Here is a tiny trained network, its code and every weight. The questions are about switching its units off for an input and a class, where a switched-off unit gives its printed mean instead of its output.

import numpy as np


def w(rows, s, z=0):
    codes = np.array(rows[::2]) - 128.0
    scale = np.full(codes.shape[1], s)
    scale[-1] = z or s
    return codes * scale


def f(y):
    return y / 2 * (1 + np.tanh(0.7978845608 * (y + 0.044715 * y**3)))


def log_softmax(a):
    a = a - a.max(-1, keepdims=True)
    return a - np.log(np.exp(a).sum(-1, keepdims=True))


def net(x, mask):
    res = np.array(x, float).reshape(1, 7) / 4 @ E
    y = f(res @ A[0][:, :-1].T + A[0][:, -1])
    res = res + np.where(mask, y, B[0][:, -1]) @ B[0][:, :-1]
    return log_softmax(res[-1] @ U[:, :-1].T + U[:, -1])


A, B = {}, {}
E = w([
[130,130,129,128],'x0',
[192,85,69,74],'x1',
[127,127,126,129],'x2',
[135,31,208,136],'x3',
[128,128,128,128],'x4',
[158,112,87,248],'x5',
[131,130,131,128],'x6',
],0.016)
A[0] = w([
[100,234,94,59,187],'N0',
[134,181,45,186,150],'N1',
[177,15,159,254,80],'N2',
[107,63,224,48,133],'N3',
[21,194,211,191,254],'N4',
[154,194,47,195,126],'N5',
[223,73,59,76,195],'N6',
],0.0099,0.0095)
B[0] = w([
[123,171,57,87,209],'N0',
[152,112,138,187,190],'N1',
[101,186,50,62,189],'N2',
[133,76,182,125,208],'N3',
[6,160,145,149,250],'N4',
[136,96,165,183,190],'N5',
[200,106,107,122,204],'N6',
],0.017,0.019)
U = w([
[76,221,73,59,180],'0',
[214,166,29,19,249],'1',
[87,81,245,116,79],'2',
[239,33,197,74,102],'3',
[115,145,158,228,4],'4',
[245,78,111,187,86],'5',
],0.011,0.0018)

Each question gives the input, the list of numbers given to net, and the class t.
The units are the neurons (one row each of A and B). Each row of codes is followed by its name. A weight is (code - 128) times the scale printed after its matrix; where a second scale follows, it is the last column's (A, B and U).
mask holds one flag per neuron, in row order. A switched-off neuron (its flag False) gives its mean, the last column of its row in B, instead of its output. The means were averaged over made-up inputs and are rounded, as every weight is.
A unit's drop is (log p(t) with every unit on - log p(t) with that unit switched off) / (log p(t) with every unit on - log p(t) with every unit switched off).
The circuit of an input: a set's keep is (log p(t) with only the set's units on - log p(t) with every unit switched off) / (log p(t) with every unit on - log p(t) with every unit switched off). Starting from all 7 units, units are removed one at a time, each time the one whose removal leaves the highest keep (on an exact tie, the one counted first), for as long as the keep stays at least 0.8.
circuit, biggest first: the units of the circuit, biggest drop first
unit that matters most: the unit with the biggest drop
top k neurons: the k neurons with the biggest drops, biggest first
drop when u is switched off: that unit's drop, to one decimal
input [-1,-4,5,7,-2,4,6], class 0: unit that matters most : N2
input [6,1,-3,6,-5,2,-3], class 1: circuit, biggest first : N2, N4
input [6,4,8,-8,8,0,0], class 1: top 2 neurons : N0, N3
input [1,0,4,3,-1,2,-2], class 0: top 2 neurons : N6, N2
input [-8,6,2,1,2,-6,2], class 3: top 2 neurons : N3, N2
input [-8,7,-6,1,-1,-2,2], class 3: top 2 neurons : N2, N0
input [2,-3,-4,1,1,-6,-5], class 2: top 2 neurons : N3, N2
input [8,1,0,8,1,1,-2], class 1: top 3 neurons : N2, N4, N5
input [4,6,-2,-7,2,2,1], class 5: top 2 neurons : N5, N1
input [5,7,-4,-1,-6,1,-5], class 5: top 2 neurons : N2, N0
input [-8,3,8,-7,1,-2,-4], class 1: top 2 neurons : N0, N4
input [-5,1,1,-1,-5,7,-6], class 5: top 2 neurons : N4, N5
input [-6,-5,1,7,-1,6,4], class 0: drop when N2 is switched off : 0.5
input [6,-8,-4,3,-8,8,-1], class 0: unit that matters most : N2
input [6,5,8,5,-2,8,1], class 1: drop when N2 is switched off : 1.3
input [8,3,0,-5,2,-7,1], class 1: drop when N4 is switched off : 0.2
